Below are the code and all the weights of a small trained network. Each question names an input and a class and asks about switching units off, where a switched-off unit gives its printed mean instead of its output.

import numpy as np


def w(rows, s, z=0):
    codes = np.array(rows[::2]) - 128.0
    scale = np.full(codes.shape[1], s)
    scale[-1] = z or s
    return codes * scale


def f(y):
    return np.maximum(y, 0)


def log_softmax(a):
    a = a - a.max(-1, keepdims=True)
    return a - np.log(np.exp(a).sum(-1, keepdims=True))


def net(x, mask):
    res = np.array(x, float).reshape(1, 6) / 4 @ E
    y = f(res @ A[0][:, :-1].T + A[0][:, -1])
    res = res + np.where(mask, y, B[0][:, -1]) @ B[0][:, :-1]
    return log_softmax(res[-1] @ U[:, :-1].T + U[:, -1])


A, B = {}, {}
E = w([
[128,129,123,127,131],'x0',
[63,11,51,219,61],'x1',
[132,137,105,128,135],'x2',
[45,215,115,90,31],'x3',
[139,148,75,130,142],'x4',
[193,46,82,45,56],'x5',
],0.011)
A[0] = w([
[183,98,136,140,170,82],'n0',
[173,80,146,188,222,29],'n1',
[96,178,145,215,167,109],'n2',
[85,185,158,94,38,28],'n3',
[201,75,121,145,169,56],'n4',
[194,87,157,181,189,8],'n5',
[188,67,92,10,52,100],'n6',
[141,186,165,171,151,159],'n7',
[89,184,148,219,187,84],'n8',
[114,178,115,130,60,6],'n9',
[116,150,118,85,142,81],'n10',
[184,185,162,96,141,177],'n11',
[32,177,104,86,37,8],'n12',
[51,67,52,154,148,167],'n13',
[145,83,136,122,174,37],'n14',
[175,67,131,166,175,87],'n15',
[142,39,97,17,131,86],'n16',
[121,161,102,123,92,86],'n17',
[205,84,166,172,205,126],'n18',
[75,22,73,240,65,217],'n19',
[100,144,131,220,137,126],'n20',
[157,111,48,74,161,102],'n21',
[178,76,93,46,81,76],'n22',
[105,71,97,168,90,171],'n23',
[211,189,177,78,169,194],'n24',
[75,174,110,107,110,28],'n25',
[205,173,148,25,136,166],'n26',
],0.012,0.0021)
B[0] = w([
[115,158,83,115,33,159],'n0',
[78,198,88,170,83,183],'n1',
[238,96,217,228,185,187],'n2',
[47,193,49,170,97,180],'n3',
[98,199,100,132,50,170],'n4',
[124,191,41,150,108,173],'n5',
[247,143,195,222,154,203],'n6',
[165,86,171,133,179,170],'n7',
[219,110,225,198,144,195],'n8',
[121,192,73,124,82,161],'n9',
[81,92,127,124,104,144],'n10',
[114,47,92,53,178,176],'n11',
[73,180,73,177,55,198],'n12',
[109,78,134,70,177,198],'n13',
[90,172,100,156,67,151],'n14',
[63,189,50,135,38,172],'n15',
[160,97,195,228,123,182],'n16',
[110,147,95,156,122,150],'n17',
[95,176,71,109,80,185],'n18',
[136,59,112,2,169,254],'n19',
[177,54,174,172,173,177],'n20',
[166,165,143,114,164,159],'n21',
[178,126,205,239,153,183],'n22',
[124,27,140,17,137,189],'n23',
[65,78,110,44,231,196],'n24',
[126,160,82,142,92,161],'n25',
[78,49,156,63,211,190],'n26',
],0.0073,0.022)
U = w([
[107,55,101,5,184,246],'0',
[238,132,187,241,150,101],'1',
[59,227,24,155,68,23],'2',
],0.013,0.0013)

Each question gives the input, the list of numbers given to net, and the class t.
The units are the neurons (one row each of A and B). Each row of codes is followed by its name. A weight is (code - 128) times the scale printed after its matrix; where a second scale follows, it is the last column's (A, B and U).
mask holds one flag per neuron, in row order. A switched-off neuron (its flag False) gives its mean, the last column of its row in B, instead of its output. The means were averaged over made-up inputs and are rounded, as every weight is.
A unit's drop is (log p(t) with every unit on - log p(t) with that unit switched off) / (log p(t) with every unit on - log p(t) with every unit switched off).
The circuit of an input: a set's keep is (log p(t) with only the set's units on - log p(t) with every unit switched off) / (log p(t) with every unit on - log p(t) with every unit switched off). Starting from the 12 units with the biggest drops (on a tie, the unit counted first), units are removed one at a time, each time the one whose removal leaves the highest keep (on an exact tie, the one counted first), for as long as the keep stays at least 0.8.
circuit, biggest first: the units of the circuit, biggest drop first
top k neurons: the k neurons with the biggest drops, biggest first
drop of u: that unit's drop, to one decimal
input [-7,0,4,0,7,2], class 1: circuit, biggest first	(n19)
input [-7,-2,3,-3,6,-2], class 2: top 3 neurons	(n19 n6 n23)
input [5,-4,6,-5,5,-4], class 2: top 2 neurons	(n19 n1)
input [-6,-6,5,-6,8,-5], class 0: top 2 neurons	(n24 n11)
input [-8,2,-6,5,2,-5], class 1: top 2 neurons	(n2 n8)
input [-3,6,3,-2,-6,8], class 1: top 2 neurons	(n6 n22)
input [0,6,-8,-7,1,-5], class 2: top 2 neurons	(n1 n15)
input [-6,7,8,-8,8,-3], class 2: top 2 neurons	(n1 n15)
input [-1,7,-3,2,6,-6], class 0: drop of n19	2.0
input [3,1,-6,-2,-5,2], class 1: drop of n19	0.2
input [6,4,-8,-2,-2,-3], class 0: drop of n23	0.0
input [-2,-3,-2,5,6,3], class 2: drop of n19	0.1
